Below is a small trained network, with its code and all its weights. Each question gives an input and a class and asks what happens when units are switched off, that is, made to give their printed mean instead of their output.

import numpy as np


def w(rows, s, z=0):
    codes = np.array(rows[::2]) - 128.0
    scale = np.full(codes.shape[1], s)
    scale[-1] = z or s
    return codes * scale


def f(y):
    return y / 2 * (1 + np.tanh(0.7978845608 * (y + 0.044715 * y**3)))


def log_softmax(a):
    a = a - a.max(-1, keepdims=True)
    return a - np.log(np.exp(a).sum(-1, keepdims=True))


def net(x, mask):
    res = np.array(x, float).reshape(1, 7) / 4 @ E
    y = f(res @ A[0][:, :-1].T + A[0][:, -1])
    res = res + np.where(mask, y, B[0][:, -1]) @ B[0][:, :-1]
    return log_softmax(res[-1] @ U[:, :-1].T + U[:, -1])


A, B = {}, {}
E = w([
[119,137,30,80,109,151,176,90,86,100,64],'x0',
[87,2,124,138,152,106,16,118,108,116,86],'x1',
[25,180,91,172,138,130,105,220,141,73,154],'x2',
[104,166,118,92,127,110,75,111,177,184,112],'x3',
[158,155,118,193,138,186,96,158,68,181,60],'x4',
[138,91,102,116,98,220,116,143,192,144,170],'x5',
[107,90,138,78,120,111,162,208,96,190,136],'x6',
],0.0084)
A[0] = w([
[164,111,142,110,136,132,124,88,149,168,121,111],'n1',
[174,105,136,109,123,119,140,91,136,151,104,10],'n2',
[163,62,153,174,131,146,199,147,76,46,150,42],'n3',
[123,213,129,99,123,127,138,122,160,172,127,111],'n4',
[145,146,135,133,127,131,169,138,114,124,144,84],'n5',
[150,197,141,101,126,130,154,123,122,139,131,59],'n6',
[127,83,113,131,125,132,92,132,122,112,131,77],'n7',
[134,95,94,100,119,220,115,131,191,140,151,129],'n8',
[115,178,158,133,140,1,128,105,71,118,77,52],'n9',
[128,95,130,89,119,77,147,97,153,88,180,46],'n10',
[123,123,88,108,119,142,142,114,129,115,117,48],'n11',
[87,115,134,69,127,103,143,106,152,104,147,92],'n12',
[159,129,221,180,123,94,99,141,151,159,173,63],'n13',
[98,68,129,115,129,110,89,113,109,123,96,36],'n14',
[126,88,113,132,139,114,95,121,122,112,111,48],'n15',
[101,185,113,72,132,99,68,95,176,193,104,80],'n16',
[92,105,122,114,129,99,69,102,124,151,96,85],'n17',
[114,114,129,97,132,98,141,114,150,96,152,51],'n18',
[44,170,92,136,125,122,102,194,126,85,132,3],'n19',
[113,106,120,74,124,100,141,177,105,200,123,146],'n20',
[185,97,152,102,119,131,140,90,100,147,117,24],'n21',
[151,121,149,115,119,126,128,100,111,142,124,55],'n22',
[112,117,71,78,127,148,166,110,92,114,83,56],'n23',
[147,161,116,172,126,135,78,39,151,88,119,127],'n24',
[127,99,129,90,138,120,154,180,99,169,134,36],'n25',
[169,109,144,97,131,94,138,93,107,165,128,73],'n26',
[166,164,126,127,119,131,165,136,128,135,150,16],'n27',
[139,153,128,151,133,133,112,96,149,93,123,27],'n28',
[115,144,68,99,110,127,134,94,120,114,92,98],'n29',
[158,154,120,181,129,174,97,147,76,187,75,30],'n30',
[135,160,134,134,136,126,165,118,141,139,138,50],'n31',
[106,101,138,122,107,115,149,155,118,155,108,62],'n32',
],0.015,0.0046)
B[0] = w([
[91,176,110,165,124,137,126,133,135,114,130,204],'n1',
[90,160,135,170,128,131,126,129,150,136,131,190],'n2',
[142,116,23,105,80,77,76,90,87,106,76,213],'n3',
[150,59,122,158,120,105,132,112,116,87,118,210],'n4',
[135,82,122,148,120,130,133,119,124,100,123,170],'n5',
[137,77,130,160,130,124,173,143,128,100,151,199],'n6',
[141,83,134,162,121,123,145,130,131,114,153,181],'n7',
[126,113,101,140,104,221,105,133,88,195,178,231],'n8',
[132,114,100,131,95,252,94,136,107,208,186,255],'n9',
[177,152,177,138,137,111,150,162,120,182,79,206],'n10',
[121,132,159,106,145,128,106,137,154,138,157,159],'n11',
[163,152,161,147,134,115,125,144,122,184,73,195],'n12',
[91,94,155,54,187,95,62,136,158,133,167,225],'n13',
[136,59,141,163,128,115,166,133,135,92,142,219],'n14',
[137,97,141,154,136,123,171,130,134,104,152,182],'n15',
[135,125,34,104,90,68,75,112,78,118,73,203],'n16',
[157,68,118,158,122,104,149,124,114,94,132,216],'n17',
[151,138,157,138,137,117,148,153,118,167,92,169],'n18',
[63,198,129,196,140,110,143,126,166,112,133,237],'n19',
[145,178,136,58,121,161,176,83,138,57,119,225],'n20',
[82,171,116,170,137,126,142,137,140,116,127,215],'n21',
[105,147,121,143,122,128,135,169,144,115,137,159],'n22',
[105,100,165,80,175,86,70,141,155,133,160,234],'n23',
[141,187,148,48,117,167,202,92,135,57,116,236],'n24',
[145,169,142,87,128,179,167,98,128,90,128,184],'n25',
[87,163,112,175,130,110,120,133,141,122,132,205],'n26',
[126,74,157,165,127,122,148,135,131,113,151,176],'n27',
[128,159,147,93,132,142,177,122,144,117,123,152],'n28',
[115,101,148,87,166,100,74,141,146,132,155,213],'n29',
[184,154,188,143,133,74,140,167,125,219,59,253],'n30',
[135,85,142,158,145,134,151,121,136,114,125,163],'n31',
[145,138,138,108,120,148,159,107,147,112,127,155],'n32',
],0.025,0.01)
U = w([
[172,39,154,205,129,109,176,126,114,96,171,87],'0',
[18,247,117,224,147,115,127,145,170,146,141,99],'1',
[213,186,214,138,148,100,140,172,103,246,55,99],'2',
[161,209,168,38,124,188,186,65,135,93,134,177],'3',
[98,114,173,44,219,88,35,136,158,163,197,93],'4',
[138,137,106,140,88,255,96,135,77,234,210,97],'5',
[149,138,35,120,82,64,76,94,69,131,81,253],'6',
],0.0065,0.0066)

Each question gives the input, the list of numbers given to net, and the class t.
The units are the neurons (one row each of A and B). Each row of codes is followed by its name. A weight is (code - 128) times the scale printed after its matrix; where a second scale follows, it is the last column's (A, B and U).
mask holds one flag per neuron, in row order. A switched-off neuron (its flag False) gives its mean, the last column of its row in B, instead of its output. The means were averaged over made-up inputs and are rounded, as every weight is.
A unit's drop is (log p(t) with every unit on - log p(t) with that unit switched off) / (log p(t) with every unit on - log p(t) with every unit switched off).
unit that matters most: the unit with the biggest drop
top k neurons: the k neurons with the biggest drops, biggest first
drop of u: that unit's drop, to one decimal
input [-5,0,3,-3,-4,-7,-5], class 5: unit that matters most => n9
input [0,-5,3,-5,0,-6,7], class 3: top 3 neurons => (n20; n8; n25)
input [-8,1,-8,-1,-8,-3,-1], class 1: top 3 neurons => (n26; n30; n1)
input [5,-2,5,-8,-7,6,5], class 6: top 2 neurons => (n3; n30)
input [1,4,-6,7,-4,-8,-1], class 5: top 2 neurons => (n9; n3)
input [1,4,5,6,1,6,1], class 5: top 3 neurons => (n8; n3; n4)
input [-6,-7,-8,-1,8,1,-3], class 1: top 4 neurons => (n21; n1; n26; n2)
input [-3,5,6,2,8,6,4], class 2: top 2 neurons => (n30; n9)
input [8,8,3,-2,7,-5,-3], class 0: top 2 neurons => (n14; n17)
input [7,2,-4,4,6,-5,4], class 4: top 3 neurons => (n23; n29; n10)
input [-8,5,-2,3,3,7,1], class 4: top 2 neurons => (n13; n9)
input [3,0,7,5,-7,1,-8], class 3: top 3 neurons => (n24; n30; n28)
input [8,-1,7,6,5,4,-2], class 4: top 3 neurons => (n29; n23; n21)
input [-1,5,5,6,-2,-2,-1], class 6: unit that matters most => n16
input [-8,7,-2,-7,3,4,-8], class 3: top 2 neurons => (n24; n23)
input [8,7,-4,-6,-3,-8,5], class 4: top 2 neurons => (n23; n29)
input [4,4,-3,8,3,-3,0], class 6: drop of n16 => 3.2
input [-6,0,1,-4,-6,1,-5], class 2: drop of n23 => 0.6
input [-3,6,4,2,7,-6,-3], class 2: drop of n32 => 0.0
input [7,-4,1,8,2,0,-7], class 6: drop of n4 => 1.9
input [8,-8,-1,-7,-3,0,-7], class 0: unit that matters most => n6
